Below are the code and all the weights of a small trained network. Each question names an input and a class and asks about switching units off, where a switched-off unit gives its printed mean instead of its output.

import numpy as np


def w(rows, s, z=0):
    codes = np.array(rows[::2]) - 128.0
    scale = np.full(codes.shape[1], s)
    scale[-1] = z or s
    return codes * scale


def norm(h):
    return h / np.sqrt((h * h).mean(-1, keepdims=True) + 1e-5)


def f(y):
    return y / 2 * (1 + np.tanh(0.7978845608 * (y + 0.044715 * y**3)))


def log_softmax(a):
    a = a - a.max(-1, keepdims=True)
    return a - np.log(np.exp(a).sum(-1, keepdims=True))


def net(x, mask):
    res = np.array(x, float).reshape(1, 5) / 4 @ E
    u = 0
    for l in range(4):
        y = f(norm(res) @ A[l][:, :-1].T + A[l][:, -1])
        res = res + np.where(mask[u : u + 4], y, B[l][:, -1]) @ B[l][:, :-1]
        u += 4
    return log_softmax(norm(res)[-1] @ U[:, :-1].T + U[:, -1])


A, B = {}, {}
E = w([
[152,25,169,208,106],'x0',
[18,116,217,152,210],'x1',
[112,141,201,219,36],'x2',
[181,157,145,242,254],'x3',
[112,212,145,214,194],'x4',
],0.0046)
A[0] = w([
[93,29,229,125,127,1],'L0N1',
[120,42,85,240,105,91],'L0N2',
[1,60,138,136,90,90],'L0N3',
[129,134,110,57,99,49],'L0N4',
],0.0071,0.0026)
B[0] = w([
[120,120,228,2,139,216],'L0N1',
[110,60,196,131,121,219],'L0N2',
[155,57,204,137,152,253],'L0N3',
[130,92,64,135,220,168],'L0N4',
],0.0059,0.0023)
A[1] = w([
[71,130,1,62,110,164],'L1N1',
[117,150,206,102,60,2],'L1N2',
[72,229,135,179,159,145],'L1N3',
[143,35,82,215,108,145],'L1N4',
],0.0056,0.0027)
B[1] = w([
[205,133,69,143,86,250],'L1N1',
[74,153,82,254,93,123],'L1N2',
[254,74,162,123,175,212],'L1N3',
[182,243,68,60,152,175],'L1N4',
],0.0065,0.0023)
A[2] = w([
[97,115,86,240,22,164],'L2N1',
[183,133,113,153,9,254],'L2N2',
[160,164,106,129,247,232],'L2N3',
[218,121,208,194,3,169],'L2N4',
],0.0075,0.002)
B[2] = w([
[109,225,158,43,163,158],'L2N1',
[33,192,35,30,194,220],'L2N2',
[204,103,138,254,173,253],'L2N3',
[9,222,127,41,175,234],'L2N4',
],0.0078,0.0046)
A[3] = w([
[142,149,125,180,169,51],'L3N1',
[70,140,105,37,129,122],'L3N2',
[127,124,220,126,182,254],'L3N3',
[171,91,2,105,77,92],'L3N4',
],0.0088,0.0018)
B[3] = w([
[143,147,122,183,179,171],'L3N1',
[140,111,135,159,149,234],'L3N2',
[159,71,166,121,89,253],'L3N3',
[165,69,3,152,1,206],'L3N4',
],0.012,0.0051)
U = w([
[194,140,154,219,194,115],'0',
[157,118,2,112,98,10],'1',
[84,70,203,119,98,188],'2',
[70,194,103,68,174,172],'3',
],0.016,0.0013)

Each question gives the input, the list of numbers given to net, and the class t.
The units are the neurons (one row each of A and B). Each row of codes is followed by its name. A weight is (code - 128) times the scale printed after its matrix; where a second scale follows, it is the last column's (A, B and U).
mask holds one flag per neuron, layer by layer. A switched-off neuron (its flag False) gives its mean, the last column of its row in B, instead of its output. The means were averaged over made-up inputs and are rounded, as every weight is.
A unit's drop is (log p(t) with every unit on - log p(t) with that unit switched off) / (log p(t) with every unit on - log p(t) with every unit switched off).
The circuit of an input: a set's keep is (log p(t) with only the set's units on - log p(t) with every unit switched off) / (log p(t) with every unit on - log p(t) with every unit switched off). Starting from the 12 units with the biggest drops (on a tie, the unit counted first), units are removed one at a time, each time the one whose removal leaves the highest keep (on an exact tie, the one counted first), for as long as the keep stays at least 0.8.
circuit, biggest first: the units of the circuit, biggest drop first
most important unit: the unit with the biggest drop
k most important neurons: the k neurons with the biggest drops, biggest first
k most important neurons of layer l: the k neurons of layer l with the biggest drops, biggest first
drop of u: that unit's drop, to one decimal
input [-1,-3,3,8,-8], class 3: 2 most important neurons -> [L0N4, L2N4]
input [-1,0,5,6,-5], class 3: most important unit -> L2N4
input [7,6,-3,6,-2], class 2: circuit, biggest first -> [L0N1, L3N3]
input [6,-1,0,-2,2], class 2: 2 most important neurons of layer 0 -> [L0N2, L0N1]
input [1,-2,3,-2,8], class 3: 2 most important neurons -> [L2N4, L0N4]
input [-2,-2,-1,-4,8], class 0: 2 most important neurons -> [L1N3, L2N3]
input [-6,6,5,-3,6], class 0: 2 most important neurons of layer 0 -> [L0N2, L0N1]
input [5,0,4,7,-5], class 2: 2 most important neurons -> [L0N2, L1N1]
input [6,-6,1,7,-4], class 3: 2 most important neurons -> [L2N4, L0N2]
input [4,5,3,2,5], class 2: 2 most important neurons of layer 3 -> [L3N3, L3N2]
input [8,-5,1,-2,-5], class 3: drop of L2N4 -> 0.4
input [-7,2,3,-5,7], class 0: drop of L1N3 -> 0.5
input [5,4,-3,4,-3], class 2: drop of L0N1 -> 0.5
input [5,-1,-2,-2,-1], class 2: most important unit -> L1N1
